In the rows, zero is written as 128.
Each row has a class, written after it, and each block has its own classes.
[103 131 125  93  83 185  72  91 145  68 119 144 147  93 126  97 169 114
 126  49 132 181  71 154 133 172  77 121  65 114 140 167] => Z511
[147  53 136 119  62  99 127  93 177  86 101 148 147 136  63  88 204 113
 102  64 115 147  99 142 178  87 127 126  69 140 105 192] => Z371
[160  98 118 102 128 151 100 156  84  73  93 135 127 107  97 128 130  97
 138  98 148 103 119 144 118  56  92 138 183 137 120 133] => Z386
[113 114 139 135  97 136 131 138 136 117 119 132  87 128  99 119 173 120
 129 121 141 105 121 139 166 108 112 113 105 131 141 159] => Z193
[137 107 122 133 119 145 110 138 102 127 124 127  89 120 125 133 164 119
 150 124 146 109 121 114 168 137 109  91 103 122 129 137] => Z511
[ 34  99 105 143  76 119 130 163 190 166 117 163 134 132 184 108  80 126
 112 110 130 139 136 173 132 110  62 144 163 128 139 100] => Z193
[ 86  87 145  75  83 138 127 113 200 102 155 141 182 126  71  69 204 121
 121  52 122 166 110 126 125 134 130 122  79  88 159 189] => Z222
[113 101 121 102 149 175 121 156 116 127 113 114 112  97 117 167 147 118
 111 111 143 166 134 147 135  93 119 107  99 154 118 123] => Z847
[ 90  14 143 134 106 122 142 112 193  71  85 113 182 117  79 134 131 112
 160 155  90 123 121  93 109 166 103 123  97  57 183 112] => Z193
[110   8 122  95 135 154 155 154 134 110 117 114 179 129 110 141 132 122
 167 129 120 153 148 104 109 141 104 147  95  80 162  94] => Z386
[126 139 101 167  82 162  92 105 106 114 112 148 136 143 126 138 104 137
 170 105 137 143  89 144 115 120 147 104 114 116 111  62] => Z371
[163 125 120 129 131 155 106 163  96  95 103 142 131 106  84 128 111 112
 106 102 132 118 112 148 127  37 118 126 167 133 116 125] => Z155
[141 111 129 126 123 143 103 126 123  93  82 115 118 125  84 138 115 133
 110 102 116 101 114 143 116  57 111 148 194 141 135 127] => Z437
[152  73 128 100 136 147 102 166 104  96  89 124 137 117  97 118 118  99
 136  95 123 116 123 131 112  49  92 131 190 125 123 123] => Z386
[133 126  98 158 112 153 104 145 139 136 134 123 130 112 121 164 162 126
 143 133 127 173 126 146 139 129 139 104  55 153 115 129] => Z352
[ 90  19 150 141 139 168 161 118 177  76  50 104 205 100  70 144 112 105
 145 124 135 164 144 105  74 120 104 129  63  75 157  97] => Z193
[139 105 127 138 136 106 150 145 123 143 141 117 113 115  90 129  94 113
 123 156  78 148 121 121 126 147 162 100 113 129 143  96] => Z155
[143 100 135 128 126 159 117 168 116  90  82 150 116 107  97 120 121 109
 106  91 120 126 104 156 124  52 109 131 167 140 120 133] => Z644
[154 100 124 167 132 138 130 141 124 151 104 131 122 126 111 143 163 122
 148 124 138 145 130 132 172  89 114 100  67 161  98 124] => Z371
[142 103 140  97 142  93 114 123 151 118 120 113 111 103 111 122 131  91
 120 128  81 138 123  90 110 157 137 107 139 115 147  96] => Z511
[132 112 130 171 132 176 122 142 116 131 108 127 133 112 108 156 137 105
 142 155 152 179 131 129 162 134 104  99  39 150 106 130] => Z371
[112 109 124 141 112 160 116 145 130 140 146 124 138 132 133 161 136 131
 122 153 129 163 149 146 172 137  80 144  87 151 119 159] => Z437
[121 117 122 152 136 154 159 156 132 145 133 139 116 109 112 156 167 130
 133 127 154 164 144 135 178 147 119  94  11 155 123 161] => Z222
[118 114 123 138 119 158 110 138 120 154 126 144 141  93 145 147 130 120
 148 105 143 182 136 143 131 119 106 107  79 154 107 106] => Z392
[ 62 167 106 183  56 119  78 126 134 191 101 146 145 130 178 145 111 124
 157 113 117 162 145 184 124 132  36 162 132 144 128 167] => Z392
[115 109 137 144  98 148 136 150 122 122 128 131  81 122  92 131 143 118
 134 130 143 115 131 133 158 113 125 110  99 123 136 135] => Z193
[ 81  34 146  99 142 150 168 123 133  99  96 116 196 139 106 146  71 175
 145 133 107 139 109 155  59 141 129 138 138  73 147 140] => Z847
[132  90 124 130 102 130 112 127 120 121 129 145 113 102 120 134 161 133
 153 121 141 121 126 116 164 129 118 118 108 129 138 129] => Z392
[143  91 130 103 136  96 134 115 119 105 123 109 116 111 108 116 103 102
 139 141  83 141 119 104 108 171 148 122 135 129 148  92] => Z386
[ 95 139  96 151  97 185 122 117 116 101 116 164 153 136 188 147  85 169
 132 122 140 170  95 165 143 160 123 152  87 126 117  82] => Z644
[ 94 183  99 121  93 139  66 139 151 122 134 172 139 141 165 136 154 125
 110 102 132 120  99 151 134 105 119 100 161 136 132 124] => Z222
[142 125 102 116 114 153 111 136  86 129 145 133 131 119 138 144 146 120
 151 107 147 147 134 142 149 120 118 135  95 153  99 111] => Z386
[ 57 197  86 158  75 132  77  61 111 158 143 137 114 131 198 120 106 155
 175 117 127 109  75 140 114 238 132  97 128 114 143  79] => Z511
[149 126 144 123 137 103 140 117 126  98 121 141 111  94 108 110 135  99
 119 116  81 142  98 126 103 152 162 115 125 148 136 104] => Z644
[ 98 129 129 161 122 137 135 116 109 160 124 120  97 173 172 133 101 161
 121 155 128 132 130 127 139 157 134 115 125 142 143 107] => Z437
[177  81 134 158 145 120 140 155  80  88  84 178 126 116 118 182 138 119
 101 120 100  96 122 126 114  88 156 133 108 139 119 112] => Z644
[146 106 132 135 107 143 124 132 102 124 144 121  83 150 107 125 157 146
 131 127 138 108 130 123 178 107 125 130 127 137 133 149] => Z437
[153 114 117 142  68 145  68  92 107  75 138 146 105 117 101 112 170 114
 126  82 129 111  91 126 170 120 124 104 120 144 116 145] => Z437
[156 127 120 138 136 102 117 125 136 107 146 127  96  92 113 111 132 116
 145 136  95 137  98 109 105 166 178  87 123 137 150  91] => Z352
[ 67  55 133  97 114 167 134 126 170  46  87 157 204 114 116 153 130 101
  96 145 106 160  95 143  68 173 128 137 109  90 174 121] => Z644
[ 77  86 140 111 137 162 129 101 141  51  85 145 207 102 143 167 126 104
 113 158 141 164 126 113  67 228  89 158  66  68 181 142] => Z511
[119 102 118 101 109 160  98 146 106 113 154 127  89 101 107 137 165 119
 130 106 138 130 120 123 162 116 132 105 125 125 135 133] => Z847
[105 143 127 127 145 158 129 149 112 167 119 117 118 125 150 163 142 111
 127 142 150 164 147 141 131 146 105 108  76 145 117 133] => Z511
[118 148 107 136  77 136  83  85 123 115 161 159 176  97 116  90 110 133
 107  64 106 152  84 146 133 134 147 129 106 130 101 125] => Z155
[152 142 134  83  95 137  82 133 160  51 123 157 153 106  59 110 166  98
  88  66 120 143  99 149 129  66 127 125 145 128 118 183] => Z222
[ 43 107  90  78  66 118  84 104 177 152 182 138 196 141 176 108 136 143
 149 111  87 142 114 137 123 193 100 175 157  97 156 106] => Z386
[136 126 132  91  97 176 114 117 136  74 174 179 158 111 113  79 182 156
 148  31 141 161  75 144 144 138 131 111  56 102 136 155] => Z222
[127 126 121 181 129 157 123 140 113 152 104 134 137 120 119 174 142 120
 147 153 140 158 133 148 158 130  97 114  51 160 105 139] => Z371
[ 86  30 126 149 136 186 156 151 152  86  90 146 193 103  79 195 172 135
 128 143 156 136 146 105 139 161 108 130   4  81 176 168] => Z222
[ 96 135  87  58  61 131  36  83 176  69 138 148 169 106 136 141 204 118
 103  62  98 133  67 172 138 107 117 117 160 147 110 142] => Z847
[134 118 105 110 116 124 123 109 154 110 139 169 172 154 190 112 140 144
 156 104 137 160 103 125 117 118 146 121 124 115 122  22] => Z371
[148 114 144 121 142  89 124 120 130 140 127 105  85 107 108 108 110 109
 134 131  79 128 117  93 125 168 144  98 135 122 138 105] => Z511
[151 115 124 134 115 148 135 165 111 112 148 148  81 124  89 128 157 140
 149 119 143 114 113 129 182 117 140  86  89 125 135 150] => Z222
[165 111 124 126 122 155  98 132 103  73  90 128 111 122  85 134 106 139
 111  96 137  97 113 139 132  40 115 151 195 139 120 119] => Z437
[153 103 123 134 141 100 128 130 146 116 146 125 114 102 115 111 105 136
 139 134  84 143 104 101  99 161 188 101 126 122 149  76] => Z352
[141 145 143 109 152  92 132 104 119 126 125 114 101 118 131 116 114 112
 129 143 103 130 117 102  97 177 159 102 138 123 139  94] => Z511
[137 142 105 137 114 151 116 150 113 108 147 136  89 125 128 132 154 144
 139 150 160 124 111 136 148 133 155 110 115 133 142 133] => Z352
[142 134 115  74  66 137  79  90  96  93 185 162 133 118 114 103 187 110
 118  38 111 146  89 134 122 147 181 126  92 133 113 122] => Z386
[ 84  17 146 101  87 179 142 144 132  54 135 164 218 104  91 153 100 107
 149 154 155 183 140 125  68 181 113 145  81  44 164 132] => Z392
[136 127 114 112 101 125 111 139  82 125 147 130  92 138 126 126 163 110
 149 130 133 109 126 134 150 134 125 123 134 140 131 142] => Z386
[135 140 127 135 134  95 131 122 125 131 134 124 129 107 101 123 103 104
 110 145  79 141 114 123 104 147 157 115 134 134 143 103] => Z155
[125 101 144 123 125  96 134 124 166 110 111 119  98  95  87 112 112  95
 128 117  73 129 105 121  99 132 141  92 137 133 149  83] => Z193
[ 87 168 101 130 155 131 125 104 128 126 103 142 137 131 246 132  86 145
 145 160 161 143 112 128 110 197 100 113 139 128 142  48] => Z511
[145 126 140 138 134  80 133 106 142 130 119 127 113 122 102 123 136 103
 130 146  87 135 109 112 110 151 168  97 123 146 133  92] => Z371
[129 136  90 163  76 137  56 168 141  99 128 180 150 140 165 130  77 137
 150 124 117 123  99 155 176  97  58 108 177 114 104 133] => Z222
[148 122 142 101 141 150 101 134 116  88  63 136 133 105 101 133 114 132
 114  86 143 118 112 143  90  32 121 138 201 135 130 114] => Z392
[157  88 134 136 133 147 104 151 131 101  80 140 133 112  74 127 140 111
 122 101 133 110 109 132 139  38 108 118 156 137 114 131] => Z371

A new block, with new classes.
[120 125  92 101 131 136 117 128 116 146 137 156  97 106 177 165 123  95
 137 138 157 115 151  68 132 139 145  99 146  85 127 125] => Z806
[168 143 123 155 152  75 118 106 132 116 125 109 131 115 168 153 132  83
  80  71 172 107 131 112 114 108 105 128  89 135 122 103] => Z771
[138 143  66  98 106 122  86 180 150 149 185 135 127  99 180 118  93  61
 147 125 164 120 127  73 125 156 132 117 110  80 135 101] => Z230
[133 116 156 148 122 121 139 144 173 131 185 103 152 133 133 113 106 139
 128  96 130 109 152  87 114 103  94 134 125 134 115 138] => Z230
[122 136  47 102 153  81  93 161 117 117 168 146 133 118 131  73 160 114
 162 187 127 119  94 163 162 151 155 167 112 105 155 120] => Z655
[ 87 131 115 104 139 147 110 104 108 125  90 149  67 124 113 160 170 114
 115 158  88 151  96 163 136 130 141 123 137 149 135 158] => Z806
[161 202  41 159 178  54  87 107  59  82 102 141 152  94 176 145 175  39
  75 101 184  84 101 143 112 199 169 188  45  99 165 139] => Z872
[124 133 192 173 160  82 132  84 139  99  99  94 145 139 126 140 164 116
  76  97 144 127 106 170 127  81  95 139  96 180 114 127] => Z771
[117 162  63  96 153 143 117 112  80 134  86 191 127 106 120 136 154  86
 150 142 112 157  53 193 131 146 154 155 130 113 158 142] => Z771
[115 169 107 123  85 124 127 156 138 154 164 121 131 116 145 132 126 150
 146 154 137 113 102 135 154 187 115 132 146  86 134 129] => Z735
[151 170 199 183 137  92 120 106 115  97  90 133 185  68 176 153 184  86
 102  84 202 120 103 147 128  47 147 127  98 170 115 101] => Z195
[103 172 181 196  90 102 112 133 148 114 118 100 184  96 151 132 216 110
  49 109 167 154  61 120 155  92  90 107 100 178 105 150] => Z735
[118 101 117  65 118 179 160 120 147 145 175 106  29 187 110 174  30 158
 167 129  79 113 199  73  90 196 120 113 166  48 120 146] => Z806
[129 155  95 127 109 135 110 105 139 154 169  98 109 111 138 160 128 125
  79  82 139  96 121 129 123 136  93 124 104 132 128 131] => Z771
[ 58 124 113 138 111 150 108 112 124 157 133 163 131  74 119 117 184  93
 136 156 168 135  83 162 169  92 137 101 141 159 153 127] => Z258
[142 141 144 145 150  89 117  85 131  95  88 118 158 116 178 149 150  85
  89  97 164 140 116 130 116 118 127 160 122 152 130 129] => Z430
[157 136  96 135 138  97 117 131 124 116 124 138 139 127 118 117 149 107
 113 113 136 120 123 143 146 104 113 123  94 142 128 114] => Z771
[101 148 174 168 101 153 135  93 136 120 115 104 104 131 131 173 153 116
  54  76 128 174 130  89 108 126  96  97 114 143 103 150] => Z735
[116 108 146 132 177 108 165 102  93  97  96 148 117 129  78 123 152 133
 176 147  90 131 122 227 143 124 143 189 156 155 162 130] => Z195
[ 82 130 109 128 127 121  95 148 123 124  90 155 148 115  97 116 203 116
 107 173 133 205  65 164 162  93 128 118 115 184 132 145] => Z735
[129 160 127 163 138  31  91 175 134 116  73 140 200 103 142 106 236 107
  84 186 158 122  92 176 157  97 120 134  85 220 140 109] => Z872
[105 106 249 168 133 120 148 111 138 109  79 168 168 114 152 113 174  73
 123 115 141 214 113 127 131  35 132  87 139 175 107 139] => Z230
[128 117 186 153 156  74 105 143 149  98 120 130 192 134 137  99 171 138
 132 168 181 130 112 114 165  31 125 103  99 155 101 142] => Z806
[ 57  87  71  76  86 176 107 140 151 165 130 122  96 126 126 163 125 119
  94 160  61 158 122 118  96 120 126 130 195 153 123 127] => Z430
[187 133 220 190 158  64 142 100 155  82 112  94 171 140 141 115 132 143
 110 101 165 111 152 134 109  98  98 174  64 180 118 120] => Z230
[113 171  64  89 128 118 101 121 137 140 162  95  56 145 134 171  96 142
 110 145  82  79 119 144 113 224 110 162 118  80 144 149] => Z806
[ 82 139 131 129  82 172 123 114 116 135 138 117  98 128 114 158 158  94
  76 109 123 187 101 106 121 143 124  85 127 117 113 165] => Z735
[ 66 135 128  87 111 181 124 114 112 162 150 163  95  75 208 166 139  68
 148 132 142 167  75 104 111 129 180 100 208  59 126 119] => Z655
[160 140 148 145 158 100 142 137 100  98 116 169 204  95 143 109 153  97
 177 127 187 127 118 151 144  80 167 154 120 130 141 119] => Z195
[ 62 113 177 142 129 129 100 122 150 135 104 123 109  91 159 154 172  69
  81 121 108 180  65 142 106  62 120 112 155 180 113 124] => Z230
[ 98  97 164 132 128 124 143 123 138 139 102 145 117 118 121 169 136 113
  93 105 111 183 185 126  82  51 135 102 135 188 111 108] => Z195
[103 132 163 135 110 133 111 142 165 135 130 113 133 130 116 125 157 140
 112 147 152 130 122  74 158  76 100  77 110 160 113 152] => Z806
[120 130 169 141 147  73 125 167 144 124 129 149 210 111 118  81 185 147
 165 175 151 119 118 189 175  52 139 142 144 197 148 115] => Z195
[133 137 168 158 148  88 115 107 133  97 127 113 149 134 128 105 181 153
 101 159 124 139 113 180 121 100 132 168  86 173 116 135] => Z655
[188 166  71 133 152  81 115 117 106 107 146 139 151 110 183 134 114  75
 126  90 168  90 109 131 139 164 119 154  98  64 142 102] => Z771
[117 147  36  67 116 160 129  99  60 140  76 204 121  80 170 155 121  48
 164 139 135 171  77 132 111 172 203 154 166  60 163 143] => Z430
[160 121 170 123 158 130 193  77 120 112 125 147 104 164 123 144  67 168
 174  99  70 128 174 156  86 178 127 187 163  94 146 138] => Z230
[105 165 129 137 162 125 110 113  93 109 107 177 152 108 123  96 189  75
 159 146 127 153  50 209 153 145 149 154 112 130 153 166] => Z230
[175 180  97 138 151  82 113  68  87  84  87 141 159 107 177 142 137  76
 101  90 174 127 110 142 117 161 161 186  82 107 152 145] => Z430
[ 29 124  14  58  86 177 101 146  79 190 112 174  69  49 173 202 160   4
 102 142 140 186  68 111 100 170 176  89 168  97 152 136] => Z872
[119  66 104 123 115 124 135 144 152 142 179 148 139 146  95  83  98 140
 169 167 146 125 195  99 157  91 121  99 137 120 143  96] => Z258
[187 154 140 125 151 135 166  65 100  93 119 132 113 170 143 142  80 141
 165  97 113  86 180 134 102 208 148 180 149  65 140 143] => Z430
[159 118 158 132 121 117 145 137 153 134 132 137 175 144 135 122 116 140
 126 123 133 143 138 120 120  76 106 117 125 144 114 121] => Z771
[125  90 153 134 118  95 123 142 163 107 103 124 169 138 137 108 132 121
 124 145 155 147 164  97 139  59 129 118 131 173 104  98] => Z430
[ 95 140 114 121 103 160 126 104 111 161 119 142 120  88 119 150 172 116
 112 124 110 146  52 178 144 102 106 118 142 145 136 151] => Z771
[ 77 118  53  55  73 210 121 157 129 187 164 141  55 127 130 180  84 111
 138 147  88 184 114  85  95 191 134  97 189  62 128 133] => Z735
[123 216  43 104 143 112  65 150  66 115 141 175 155  52 186 119 167   6
 165 130 190 110  27 177 168 167 197 147 115  51 175 122] => Z195
[ 93 140 140 132 152 110 106 106 115 122 140 144 144  86 182 134 186 109
 121 148 142 142  65 170 132  98 156 145 151 118 124 122] => Z655
[ 95 119  58 103 122 140 123 110 125 142 153 137  84 125  99 140 112 124
 139 151 100 117 109 184 125 168 120 145 140  99 157 109] => Z258
[193  79 142 101  99 142 185 157 178 140 207 100 141 194 104 109  24 205
 178 116 108  82 225  59 116 116  94 119 164  86 114  96] => Z771
[105 176  41 116 111 131 111  94 104 130 111 111 100 121  81 135 160 151
  96 134  74  87  83 192 130 191 124 191 108 146 158 166] => Z430
[144 123 177 108 120 173 181 100 122 140 151 132  70 162 119 129  90 166
 182 141  82 138 160 122  84 166 149 141 166  77 124 146] => Z655
[140 142 186 147 135 147 158  84 112 110  75 151 111 141 111 144 142 157
 138 140 118 133 148 114 132 117 132 125 118 144 126 162] => Z806
[157 155 161 157 177 119 169  62  99  91  84 120  84 161 110 163 116 132
 121  97  64 116 126 192  53 200 123 211 106 122 133 151] => Z230
[112 124  98 141 155  83 135  64  79 111 107 174 113  96 133 123 173  69
 128 127 151 141 106 204 160 141 153 142 125 124 176 124] => Z258
[137 128 129 144 102  60 136 192 164 125 153  99 189 140 113  96 160 154
 113 157 139  88 139 126 146 112 101 125 114 171 125 122] => Z872
[ 58  82 160  99  89 218 179 117 127 166 104 171  91 153 102 180 116 154
 121 139  61 228 160  94  82 112 140  84 220 131 105 150] => Z735
[ 67 193 107 157 139 176 134  11  43 124  67 169  66  60 114 181 211  55
  97  82 131 139   9 228 120 166 161 145 121 119 169 180] => Z258
[ 57 128 148 133 108 120  94 136 124 158 114 166 146  59 161 113 239  96
 100 169 144 180  55 145 152  29 169  87 156 185 121 132] => Z655
[101 146  59  83  93 179 144  76  75 147  98 161  80  71 178 184 119  60
 141 104 132 134  98 127 112 199 181 160 181  82 158 141] => Z430
[141 140  59  88 127 169 143 160 150 138 209 113  90 177  89 108  37 162
 199 139  64  68 162 118 105 249 106 188 141  52 156 137] => Z230
[114 176  40 101 133 179 134  58  98 164 151 117  28 128 100 196  97 138
  95  62  65  92 125 167  91 233  96 166 120  92 159 161] => Z771
[ 34 147 179 130 108 151  87 105 121 146  66 167 111  86 122 143 228  78
  83 156 136 220  53 150 169  51 134  51 109 189 117 188] => Z806
